Here is a tiny trained network, its code and every weight. The questions are about switching its units off for an input and a class, where a switched-off unit gives its printed mean instead of its output.

import numpy as np


def w(rows, s, z=0):
    codes = np.array(rows[::2]) - 128.0
    scale = np.full(codes.shape[1], s)
    scale[-1] = z or s
    return codes * scale


def f(y):
    return y / 2 * (1 + np.tanh(0.7978845608 * (y + 0.044715 * y**3)))


def log_softmax(a):
    a = a - a.max(-1, keepdims=True)
    return a - np.log(np.exp(a).sum(-1, keepdims=True))


def net(x, mask):
    res = np.array(x, float).reshape(1, 7) / 4 @ E
    y = f(res @ A[0][:, :-1].T + A[0][:, -1])
    res = res + np.where(mask, y, B[0][:, -1]) @ B[0][:, :-1]
    return log_softmax(res[-1] @ U[:, :-1].T + U[:, -1])


A, B = {}, {}
E = w([
[178,82,78],'x0',
[25,137,157],'x1',
[76,122,202],'x2',
[109,68,123],'x3',
[145,183,213],'x4',
[3,134,175],'x5',
[111,107,115],'x6',
],0.0068)
A[0] = w([
[105,84,222,204],'n1',
[161,161,96,151],'n2',
[135,110,245,151],'n3',
[154,193,42,247],'n4',
[115,158,95,14],'n5',
[65,111,126,13],'n6',
[103,197,189,134],'n7',
[200,167,125,204],'n8',
[180,235,143,254],'n9',
[46,100,69,107],'n10',
[99,59,109,9],'n11',
],0.012,0.0046)
B[0] = w([
[83,179,237,247],'n1',
[213,73,254,170],'n2',
[39,102,83,230],'n3',
[56,74,102,235],'n4',
[226,141,100,108],'n5',
[253,209,211,152],'n6',
[126,157,178,231],'n7',
[99,74,43,222],'n8',
[51,40,122,255],'n9',
[107,163,192,185],'n10',
[166,206,140,129],'n11',
],0.008,0.0066)
U = w([
[210,162,81,1],'0',
[2,141,222,187],'1',
[44,42,82,253],'2',
[181,82,91,6],'3',
[105,122,24,77],'4',
[139,111,157,81],'5',
[98,146,127,3],'6',
[78,136,46,51],'7',
],0.01,0.0047)

Each question gives the input, the list of numbers given to net, and the class t.
The units are the neurons (one row each of A and B). Each row of codes is followed by its name. A weight is (code - 128) times the scale printed after its matrix; where a second scale follows, it is the last column's (A, B and U).
mask holds one flag per neuron, in row order. A switched-off neuron (its flag False) gives its mean, the last column of its row in B, instead of its output. The means were averaged over made-up inputs and are rounded, as every weight is.
A unit's drop is (log p(t) with every unit on - log p(t) with that unit switched off) / (log p(t) with every unit on - log p(t) with every unit switched off).
The circuit of an input: a set's keep is (log p(t) with only the set's units on - log p(t) with every unit switched off) / (log p(t) with every unit on - log p(t) with every unit switched off). Starting from all 11 units, units are removed one at a time, each time the one whose removal leaves the highest keep (on an exact tie, the one counted first), for as long as the keep stays at least 0.8.
units of the circuit, in order: the units of the circuit, biggest drop first
top k neurons: the k neurons with the biggest drops, biggest first
drop when u is switched off: that unit's drop, to one decimal
input [-4,1,-6,-3,1,-5,-4], class 2: units of the circuit, in order -> (n9, n8)
input [4,-7,-7,5,0,-6,-1], class 2: units of the circuit, in order -> (n4)
input [-8,-8,-4,1,-7,-8,0], class 2: top 2 neurons -> (n4, n8)
input [2,6,-1,6,-3,-8,-3], class 4: units of the circuit, in order -> (n9, n1)
input [7,-5,-4,2,6,-5,3], class 2: top 3 neurons -> (n4, n8, n9)
input [8,6,-6,8,-5,-2,-3], class 4: units of the circuit, in order -> (n9, n11)
input [8,-2,2,3,5,-8,-5], class 2: units of the circuit, in order -> (n8, n9)
input [3,-1,1,2,-8,6,-1], class 1: top 2 neurons -> (n10, n8)
input [6,5,-2,6,-4,-2,-1], class 4: top 3 neurons -> (n1, n9, n11)
input [-8,-4,-5,-6,6,0,-6], class 2: drop when n1 is switched off -> 0.2
input [5,4,-3,-8,3,-1,-8], class 2: drop when n1 is switched off -> 0.1
input [-2,-7,4,-5,0,3,-1], class 2: drop when n1 is switched off -> 0.2
